Below is a small trained network, with its code and all its weights. Each question gives an input and a class and asks what happens when units are switched off, that is, made to give their printed mean instead of their output.

import numpy as np


def w(rows, s, z=0):
    codes = np.array(rows[::2]) - 128.0
    scale = np.full(codes.shape[1], s)
    scale[-1] = z or s
    return codes * scale


def f(y):
    return np.maximum(y, 0)


def log_softmax(a):
    a = a - a.max(-1, keepdims=True)
    return a - np.log(np.exp(a).sum(-1, keepdims=True))


def net(x, mask):
    res = np.array(x, float).reshape(1, 4) / 4 @ E
    y = f(res @ A[0][:, :-1].T + A[0][:, -1])
    res = res + np.where(mask, y, B[0][:, -1]) @ B[0][:, :-1]
    return log_softmax(res[-1] @ U[:, :-1].T + U[:, -1])


A, B = {}, {}
E = w([
[175,159,202,151],'x0',
[221,130,135,176],'x1',
[81,72,183,248],'x2',
[135,54,241,20],'x3',
],0.012)
A[0] = w([
[254,91,209,212,208],'neuron 1',
[111,105,63,110,190],'neuron 2',
[158,236,128,75,183],'neuron 3',
[78,54,21,64,250],'neuron 4',
[24,31,96,158,255],'neuron 5',
[74,63,159,167,165],'neuron 6',
[67,105,144,156,162],'neuron 7',
],0.0095,0.0023)
B[0] = w([
[66,134,163,131,252],'neuron 1',
[171,64,102,134,181],'neuron 2',
[110,188,115,124,215],'neuron 3',
[150,128,59,140,234],'neuron 4',
[136,10,155,157,239],'neuron 5',
[181,93,103,137,209],'neuron 6',
[131,90,136,208,185],'neuron 7',
],0.014,0.011)
U = w([
[55,91,172,45,84],'0',
[44,153,66,197,49],'1',
[165,41,33,151,20],'2',
[139,80,166,167,251],'3',
[237,173,10,87,178],'4',
[55,232,61,2,233],'5',
[103,197,148,168,195],'6',
],0.0096,0.0022)

Each question gives the input, the list of numbers given to net, and the class t.
The units are the neurons (one row each of A and B). Each row of codes is followed by its name. A weight is (code - 128) times the scale printed after its matrix; where a second scale follows, it is the last column's (A, B and U).
mask holds one flag per neuron, in row order. A switched-off neuron (its flag False) gives its mean, the last column of its row in B, instead of its output. The means were averaged over made-up inputs and are rounded, as every weight is.
A unit's drop is (log p(t) with every unit on - log p(t) with that unit switched off) / (log p(t) with every unit on - log p(t) with every unit switched off).
The circuit of an input: a set's keep is (log p(t) with only the set's units on - log p(t) with every unit switched off) / (log p(t) with every unit on - log p(t) with every unit switched off). Starting from all 7 units, units are removed one at a time, each time the one whose removal leaves the highest keep (on an exact tie, the one counted first), for as long as the keep stays at least 0.8.
units of the circuit, in order: the units of the circuit, biggest drop first
most important unit: the unit with the biggest drop
k most important neurons: the k neurons with the biggest drops, biggest first
drop of u: that unit's drop, to one decimal
input [2,-2,-4,2], class 5: most important neuron => neuron 5
input [-3,-2,-4,2], class 4: units of the circuit, in order => neuron 1; neuron 5
input [-1,2,-7,7], class 5: units of the circuit, in order => neuron 5; neuron 3
input [-4,-5,-7,3], class 4: 2 most important neurons => neuron 4; neuron 1
input [2,2,-1,-1], class 6: 2 most important neurons => neuron 5; neuron 4
input [0,-3,3,-7], class 2: units of the circuit, in order => neuron 1; neuron 5
input [-2,-6,-6,0], class 4: 2 most important neurons => neuron 4; neuron 1
input [4,7,3,-2], class 6: 2 most important neurons => neuron 5; neuron 1
input [-1,-1,-1,0], class 4: 3 most important neurons => neuron 1; neuron 5; neuron 7
input [-5,1,-3,3], class 4: 2 most important neurons => neuron 5; neuron 1
input [-4,-4,-4,6], class 2: 3 most important neurons => neuron 4; neuron 2; neuron 1
input [6,0,-2,6], class 0: 2 most important neurons => neuron 4; neuron 1
input [3,-8,3,-6], class 3: 3 most important neurons => neuron 4; neuron 5; neuron 7
input [6,-8,-3,0], class 5: most important unit => neuron 5
input [7,5,4,0], class 6: 3 most important neurons => neuron 5; neuron 1; neuron 2
input [-5,-8,-6,7], class 2: 2 most important neurons => neuron 4; neuron 2
input [6,-2,-1,-4], class 5: 2 most important neurons => neuron 5; neuron 7
input [3,8,-2,-3], class 6: drop of neuron 5 => 0.1
input [1,8,0,3], class 6: drop of neuron 3 => -0.1
input [7,8,1,-5], class 6: drop of neuron 4 => 0.1
input [8,8,3,7], class 0: units of the circuit, in order => neuron 1
